B:
1: [-101  -71 -297  167  -11   93  263  194 -387 -231  -55  418 -165   38
  204   31 -134  142 -220 -107  -99  -13 -121  117 -124  165   56  150
 -229  365 -104   34  103 -160]
2: [  80  419 -297  144  117  -84    1  207 -130  -68  193  149   -4  252
  127  148  -55  -43  211   31   99  -12 -319  132  160 -333  119   37
  -93  425  215  234   27 -135]
3: [-178  -22 -200  -17    3  137  258   32  100  255  333  -46 -377  386
  223  235  190 -141  230  160  -22  186  340  170   38 -478 -187  286
  133  -27  -13  286 -399 -221]
4: [ -94 -290  -31  -50 -148  -14  110  -88 -332 -269 -333  219   80 -298
  116  -52 -234  218 -235 -126  -77   10  293  109 -232  481  134   80
 -232  139 -143 -253  292   51]
5: [ -51  290 -131 -182   80  -28  -46   32  173  213  371 -133  -41  409
  163  221   84 -235  435  279  100  202    0   36  171 -599  -55  178
  114   33   89  257 -218  -43]
6: [  31  403 -202    4   99  -90  -78   91   32   82  283  -64   -6  309
  118  180   16 -167  346  162  102   86 -115  125  168 -485   59   63
    3  247  209  242 -102  -90]
7: [  -7   46   30   79 -112 -177 -101 -247  -10   82  -92 -343  -16 -140
   -2   90  -27  -17  174   12   -5    1  687  382  -64  -45  131  -84
  -65   95  247  -50  -59  -67]
8: [-236 -275   15 -120 -135   59  110 -210    1  144   30 -171 -213   17
  154   80   49  -60   53  140 -126  174  685  215 -163  -53  -87  178
   -4 -134 -115  -49 -206  -63]
9: [ -55 -146  203 -321 -156 -154 -149 -368  117   77 -154 -329  200 -212
   34   68  -84    0  241  109   56  147  720  140  -73   65   89   42
   31 -195   39 -194   90  179]
10: [ -13  -33  -18   75 -110 -106   42 -186  -44   26 -105 -167  -61 -127
   38  109  -14   66  112  -52   13   -2  614  314  -49   19   95  -12
  -38   95  186  -17  -23  -93]
11: [  51  227   12 -439   34 -133 -186  -46  132  -17   91   -4  372  125
  120  123 -136  -62  399  204  209  200 -164 -167  166 -232   95  140
   59  -16   25    1  225  244]
12: [   7  260 -268   55   81   -7   87  186 -104  -39  185  184  -61  269
  168  153  -23  -34  165   48   70   51 -218   78  104 -292   46  134
  -48  298   97  215   -6 -119]
13: [-223 -264 -170    6  -77  149  283   29 -203  -38   12  197 -270   69
  218   73  -18   58 -136   14 -131  104  279  133 -166   60  -79  238
  -96   77 -190   19  -98 -135]
14: [-148  -96 -247  154  -32   92  239  118 -300 -115   10  265 -235   72
  197   54  -60   65 -166  -39 -123   26   67  175 -135   58    8  156
 -182  278  -91   52  -36 -188]
15: [-206 -131 -124    0  -60  116  226  -74   67  244  219 -130 -366  245
  188  195  166 -113  159  134  -75  164  556  239  -53 -327 -162  227
   87  -64  -21  177 -379 -205]
16: [  15  319  -11 -347   63 -195 -390   14 -143 -198   18   43  490   16
   95  -36 -328 -109  186  246   69  139 -432 -134   22  -30  231    8
 -222  225  -55 -154  373  280]
17: [   4  391   53 -390   64 -203 -402 -108  169  107  226 -284  348  197
   71  103 -113 -274  481  373  130  222  -85  -49  137 -428  119   46
    4   13   86    5   58  218]
18: [ -67   54  -97 -415   38   14  -30  110 -109 -186   46  330  294  131
  221   33 -221    4  101  168   88  202 -444 -283   30   -9   60  253
  -92   75 -238  -58  308  229]
19: [-219 -203 -184 -128  -43  216  374   32   77  185  251  126 -363  341
  272  217  170  -45  142  124  -17  225  317   48   -1 -333 -227  385
  157 -122 -155  229 -314 -162]
20: [  12  -40  179 -181 -145 -220 -185 -362   66   42 -193 -350  207 -262
  -18   50 -108   28  229   47   57   66  716  230  -67   94  162  -53
  -32  -69  166 -193  118  127]
21: [-230 -491  132 -315 -214   77  153 -303   38   82 -154 -107  -65 -150
  148   58  -12   73   27   77  -70  204  817  103 -204  176  -81  234
   45 -309 -219 -189  -43   74]
22: [ 177  191  131 -303  -60 -339 -397 -170 -173 -337 -368    2  690 -403
  -32  -71 -417  143  132  -23  163   -1  -72  -42   -7  369  396 -137
 -243  212  116 -351  652  374]
23: [-137 -153 -306  101  -15  163  371  205 -310 -176    4  462 -242  116
  248   85  -56  149 -185  -99  -61   40  -73   64  -93   85  -31  254
 -135  260 -157   97   29 -176]
24: [ -42  156 -353  252   57   32  170  268 -386 -215   47  377 -136  128
  179   57 -124   74 -140  -78  -59  -46 -304  145  -40    2   97   85
 -251  497   14  121   78 -203]
25: [-108  -71 -247   51   -7  140  362  101  -37   81  170  195 -317  263
  227  210  120   32   99  -12   13   97  193  125   33 -244 -121  274
   71   95  -17  246 -203 -221]
26: [  -2  186  205 -584  -22 -207 -397 -262  259  117   73 -355  458   44
   62   86 -130 -197  506  358  163  272  180 -102   95 -277  106   85
   77 -200   21 -120  142  349]
27: [  66  363   44 -414   53 -197 -315  -95  187   67  158 -201  389  165
   83  124 -117 -171  495  285  205  207 -118  -99  188 -370  128   72
   53    2  107   24  137  242]
28: [-207   40 -151 -175   36  108   86   47   47  175  336  -18 -195  395
  237  154   79 -219  210  291  -44  241   59   34   17 -436 -137  270
   44  -19 -129  181 -266  -73]
29: [ -82  201 -146 -133   53    7   18   25  128  193  323 -100 -103  362
  168  203   85 -194  350  233   61  186   74   75  122 -515  -60  187
   96   38   67  231 -225  -71]
30: [ -51   39    7 -482   -8  -19  -36  -39  132   12  101   74  246  159
  182  127  -86  -48  313  211  152  247  -67 -202   95 -198   -1  254
   88 -120 -121    6  142  218]
31: [-157 -221   61 -132 -144   -9   58 -267   67  163   -9 -263 -127  -38
  105  111   50  -39  150  109  -56  147  771  239 -111  -65  -42  127
   39 -152  -12  -49 -168  -34]
32: [ -89 -331   68 -173 -180  -67   16 -187 -283 -269 -404  137  207 -391
   87  -75 -271  239 -204  -98  -61   35  379   78 -247  559  171   54
 -232   60 -164 -350  376  157]
33: [ -62  244 -264  253   46    8  117   68  -28  174  297 -101 -342  319
  140  204  133 -149  209   84  -21   38  215  338   69 -482  -32   73
   -2  263  223  310 -347 -306]
34: [  52  391  -55 -296   89 -143 -199   -7  197  110  267 -132  231  288
  113  187  -27 -190  506  261  201  184 -138  -50  227 -504   63  118
   93   57  151  165    9  112]
35: [  46   55  140 -570  -44 -173 -239 -166  103  -98 -111  -27  532  -99
   87   45 -232   25  314  161  198  206    3 -211   70   35  158  125
   11 -117  -64 -189  398  380]
36: [-151 -151   26   23 -133  -58  -17 -234  -79   74  -69 -257 -128 -113
   64   45  -33  -40   34   65 -124   66  706  334 -175   36   49   15
 -104   23   33  -95 -121  -72]
37: [ -96   67 -106 -397   47   12  -81  128 -166 -202   55  327  305  122
  220    3 -257  -25   57  203   34  210 -489 -272  -15   13   72  232
 -147  113 -269  -86  297  222]
38: [-172 -123  254 -735  -92  -71 -278 -308  226  113   40 -260  378   12
  138   32 -142 -171  341  409   56  371  302 -196  -44 -109    1  223
   64 -385 -260 -226  111  400]
39: [ -51   16   74 -566  -18  -65 -130  -96  118  -17   43   18  354   76
  162   84 -146  -50  320  233  150  255  -39 -229   62 -117   45  223
   52 -154 -142  -85  214  296]
40: [-120  -89 -270   94  -18  110  267  161 -315 -177   -4  373 -168   76
  216   60  -93  115 -160  -74  -78   35  -69   85 -104   89    2  193
 -170  279 -123   58   54 -141]
41: [ -26 -265  153 -343 -169 -133 -107 -235 -207 -300 -444  110  416 -449
   61  -87 -338  236  -99  -66   33   71  289  -36 -192  566  228   38
 -201   -6 -148 -413  515  302]
42: [ -48  206 -217   68   46    0   88   71    0  115  252  -23 -185  294
  152  191   77 -111  235  109   34   84   94  185   91 -405  -23  128
   20  187  130  245 -206 -171]
43: [ -61 -179  -95   44 -110  -42   83  -31 -378 -286 -300  239   69 -263
  100  -48 -237  216 -238 -140  -78  -34  177  146 -206  432  167   38
 -271  258  -76 -208  293    7]
44: [-137  158 -184  -85   57   56   57   71   44  169  350  -32 -182  387
  206  181   77 -206  262  246   -6  187   17   89   66 -482  -81  210
   33   78  -10  229 -256 -121]
45: [-116   43 -246  159    1   88  252   51    1  171  251  -13 -387  308
  183  227  157  -74  161   56  -23   74  314  265   32 -389 -104  180
   61  137  101  288 -334 -289]
46: [-156 -163 -192    5  -44  149  366   33    3  121  149  121 -341  227
  218  203  142   20   90   11   -4  125  368  144   -5 -224 -144  292
   96   -7  -41  210 -246 -209]
47: [  93  382 -329  201  109  -62   81  236 -183 -110  144  232  -35  223
  128  149  -58   16  154  -53  105  -40 -320  134  148 -265  115   51
 -100  469  224  248   59 -170]
48: [ -82  -99  242 -408 -146 -180 -288 -382   88   43 -147 -362  309 -217
   24    8 -155  -65  229  201   15  181  595   90 -106   87  122   19
  -42 -192  -22 -279  143  265]
49: [ 145  383 -178  -12   82 -194 -183  151 -271 -307  -70  241  355  -24
   74   24 -287   68   85  -29  126  -38 -490   -6   83   53  285  -45
 -244  465  141  -31  416   94]
50: [ -72 -221  116 -179 -164 -135 -148 -231 -279 -257 -382    3  283 -417
   42 -105 -311  153 -146  -32  -81   35  388  118 -245  520  229  -37
 -283   92  -98 -393  376  196]
51: [ -26  219 -265  112   68   38  186  129   17  130  295   56 -249  359
  176  234  121  -87  259   65   67   70   44  176  135 -476  -60  171
   75  204  157  329 -236 -232]
52: [-154 -126 -184  -19  -35  141  304   30    6  116  170   95 -313  249
  221  191  122  -12  115   55  -12  143  313  126   -6 -240 -138  278
   85   -1  -54  195 -239 -178]
53: [ -98   25 -347  194   31  102  264  243 -340 -186   65  397 -210  160
  215   75  -83   76 -150  -65  -75   -3 -211  113  -62   -2   28  171
 -192  395  -67  134   18 -208]
54: [ -85 -124  174 -201 -156 -147 -168 -354   60   99 -125 -382  109 -192
   27   47  -70  -41  190  126  -18  122  768  234 -117   41   85   -2
  -33 -117   60 -180    2   98]
55: [ -44   30   18 -575    3  -63 -175   16  -98 -242  -70  277  508   -8
  178  -25 -326   29  113  197  105  232 -427 -352    0  134  136  208
 -128   12 -278 -212  465  383]
56: [ 117  409 -137 -151   96 -168 -185  106  -73 -143   72  118  325  114
   96   85 -193  -34  268   94  175   63 -410  -62  153 -177  196   29
 -101  299  135   52  279  122]
57: [-206  -72   48 -592  -12   49  -95  -75  114   66  175    0  196  218
  232   72  -98 -171  253  370   21  353  -37 -231  -15 -213  -70  309
   44 -223 -309  -59   36  253]
58: [  44  516 -193   65  124 -154 -200   81   -9   79  291 -153   32  297
   81  153  -30 -220  353  201   74   54 -163  180  161 -512  114  -15
  -70  336  263  217  -98  -95]
59: [  49  -42   96 -129 -133 -236 -225 -203 -280 -315 -417    7  410 -445
   -5  -95 -353  187  -78  -94   13  -31  242  114 -160  503  320 -109
 -285  202   35 -369  498  217]
60: [  50  150  171 -504  -43 -228 -341 -226  123  -35  -69 -190  509  -99
   48   44 -217  -58  366  214  171  180  110 -105   57  -42  178   44
  -16  -90   25 -186  302  345]
61: [  83  323  200 -206  -48 -390 -575 -343   19   -9 -112 -522  461 -233
  -93   -4 -239 -157  339  205   64   54  373  221  -14  -39  309 -235
 -174  113  269 -245  224  239]
62: [-162 -351  -90 -150 -119  141  337  -38  -77  -42  -78  230 -152    8
  218  112   -8  149  -44  -36  -13  142  364   30 -106  120  -82  292
   27  -79 -194   -3    4  -40]
63: [  -3  282 -303   69  102  -19   26  263 -305 -228   98  359   57  176
  167   55 -182   19  -10   14   26    8 -511   12   36  -83  133   91
 -220  457    3  100  175  -62]
64: [  31  235 -185 -128   72  -82  -61  169 -223 -249    5  316  258   74
  148   37 -231   37   65   45   87   48 -474  -96   57    1  168  102
 -180  325  -26   -7  321   91]
65: [  43  446  -83 -172   97 -179 -284    2   68   63  244 -182  206  238
   85  132  -77 -216  411  265  116  132 -165   48  163 -438  124   14
  -33  185  173  112   12   68]
66: [-164 -247   49 -149 -148  -31  -16 -203 -162  -74 -191  -57   39 -198
  105  -24 -146   50  -74   51 -112   99  492  148 -218  251   77   77
 -160   -4 -126 -224   93   66]
67: [-112 -296  -19    0 -161  -33   72 -135 -340 -234 -338  127   31 -339
   92  -62 -222  197 -244 -127 -125   -8  425  197 -260  486  142   29
 -258  150 -115 -275  243   22]
68: [-164    2 -227   46   11  128  263   52   45  224  312  -12 -399  372
  219  227  176 -124  193  139  -39  147  296  200   30 -459 -165  259
   96   43    8  292 -391 -254]
69: [   0  -84  -21  108 -130  -98   74 -201  -72   19 -157 -139  -74 -176
   26  103  -13  107   80 -107   19  -30  665  337  -73   80   99  -12
  -47  100  187  -37    1 -100]
70: [ 167  819 -407  656  187 -234 -167  203 -171   81  343 -232 -241  328
   -5  204   65 -224  303   15   30 -184 -119  575  193 -637  212 -257
 -182  767  643  421 -273 -436]
71: [-193 -392 -105 -121 -123  154  341  -21 -179  -98 -112  288 -161  -34
  226   63  -50  169 -140  -56  -72  121  328   35 -159  206  -71  287
  -49  -25 -251  -54   44  -43]
72: [ -98  198  -76 -395   67   22  -48   14  252  227  393 -100   35  438
  212  217   68 -252  478  362  129  299  -52 -113  177 -607 -107  280
  178 -123  -44  210 -182   71]

[ -90  -98  164 -212 -175 -102   -7  -98  226  181  124   -3 -119   41
  193 -250  -74   77  251 -106  -53 -157 -151  -23  -47  133   15]
47
[-183 -126   64  194  -23   44   -3  237 -301  168  -44   62   78  -44
  -44   88  125  124  -26 -159    0 -266 -149 -143  -84 -134   73]
54
[ -36   65 -411  149 -194 -167   16 -154  -52   -4 -185  181    4  138
   89  343   62  -41 -313   50  207  -34  336  148  -77  133  117]
35
[  56 -257  276  -10 -244  177 -146   50  -57   47   90 -139  106  -58
 -154  -54   93  156  192 -123  -51  -42 -274 -100  122 -182 -125]
15
[-192  -11 -167  370   89  -36  -31  124 -401 -119 -239  168   36  -74
   14  246  343  -53 -172  -64  155 -125   48  -36 -120  -60  163]
9
[-241  -29    6  387  245   -2  -90  148 -448 -286 -256  135   -7 -200
   59   67  513 -117   25 -103  135 -103 -131  -94 -113  -96  161]
36
[-119 -234  214  101 -113  103  -47  213 -206  211   58  -56   67  -54
  -85   -4   81  171   90 -203  -61 -225 -268 -174  -22 -148  -50]
4
[-153   39 -329   67  -50 -313    9 -269  118  -69 -168  141 -258   81
  354   86  169 -185 -100  -19  188  -17  230  148 -189  378   78]
65
[-122 -151   31  299   24   68 -114  107 -334 -138 -148   12   33 -121
  -47  126  367  -26  -10 -127   79  -66 -134  -87  -41 -106    1]
31
[ 124 -206  274  -73 -308  195 -147   -3    2   18  113 -121  164  -25
 -182  -48   20  181  188  -48  -56  -12 -221  -56  176 -214  -93]
52
[  82  -88 -375   -9 -417 -174  -15 -291  194  137  -57    8  -77  228
  102  313  -72   -1 -281   -4  153   62  320  179  -43  260 -101]
55
[ 142 -219 -206  -30 -560   -3   -8  -94   97  391   74  -90   85  235
 -123  359 -232  205 -287  -76   37  -48  179   59   40   47 -195]
38
[ 163 -108 -204  -81 -441  -84  -87 -342  255    7   -5  -45  -40  165
   46  186  -39    6 -109   39  114  140  210  176   67  183 -115]
72
[ -11  -77  239  -33 -111  101  -97    9  -40  -84   33   21  102  -75
  -47 -126  109   88  229  -17   -3  -72 -201  -52   91 -160   81]
1
[-214  -27 -243  399   90  -88  -21   92 -392  -99 -268  159  -22  -55
   72  282  363  -97 -228  -98  174 -123   86  -23 -161   24  118]
41
[-192 -257  224  165  -34   84  -47  263 -269  206   20  -66    5 -100
  -45  -26  165  134  102 -258  -68 -256 -321 -210  -86 -117  -56]
67
[  69 -201  200   65 -185  153 -184  -31  -85 -149   -4 -104   82  -86
 -111  -11  219   57  155  -65   17   55 -199  -43  127 -148  -87]
46
[-261   -2   62  303  236  -10  -64  174 -396 -207 -200  165   14 -178
   62  -10  411  -62   76  -92   95 -177 -158 -105 -115 -113  213]
10
[  76    5 -372  140 -239 -128  -83 -298   25 -195 -200   91  -26  114
   75  327  173 -119 -242   79  232  160  322  200    1  161   10]
30
[ -11 -125 -260  -46 -392 -151   61 -106  138  412   40   10  -50  229
   81  249 -207  131 -237  -95   52 -142  202   62  -95  198  -78]
26
[  22  -98  190 -134 -209   27  -94 -101  132   -9   83  -13   24   -2
   22 -152   22   90  223  -21  -15  -39 -145   -4   83  -34   11]
51
[ 160   31  -41   -3 -250   56 -139 -223   41 -279  -76   70  154   23
  -80  102  112   10   25  144  134  141  103  133  171  -98   88]
28
[-166  -14  -99    3    7 -242  -36 -224  130 -111  -99   86 -250    3
  340 -123  206 -154  122  -65  115  -27   19   70 -149  305   63]
2
[  -5 -209   28  335  -97  170 -154  129 -387 -140 -139  -49  141 -109
 -204  262  339   47  -99 -112   85   -3 -107  -78   47 -223  -60]
21
[ -29 -196  265  -20 -142  100 -115   23  -32   16   62  -80   27  -71
  -27 -136  124   93  226 -120  -41  -77 -271  -93   56 -106  -56]
14
[  55 -140   42  221 -120  138 -185  -26 -237 -277 -138  -31  122  -93
 -142  153  341  -13    9  -28  107   91  -71   -8  101 -168  -38]
62
[ -86 -126 -238   -1 -316 -160   67  -46   74  406   17   25  -83  194
  113  206 -153  108 -213 -132   41 -185  142   17 -143  206  -59]
60
[ -45   77 -193  -16 -125 -180  -14 -223  115 -100 -103  167  -53   78
  176   54   70  -72  -35   72  151  -13  177  136  -45  158  151]
64
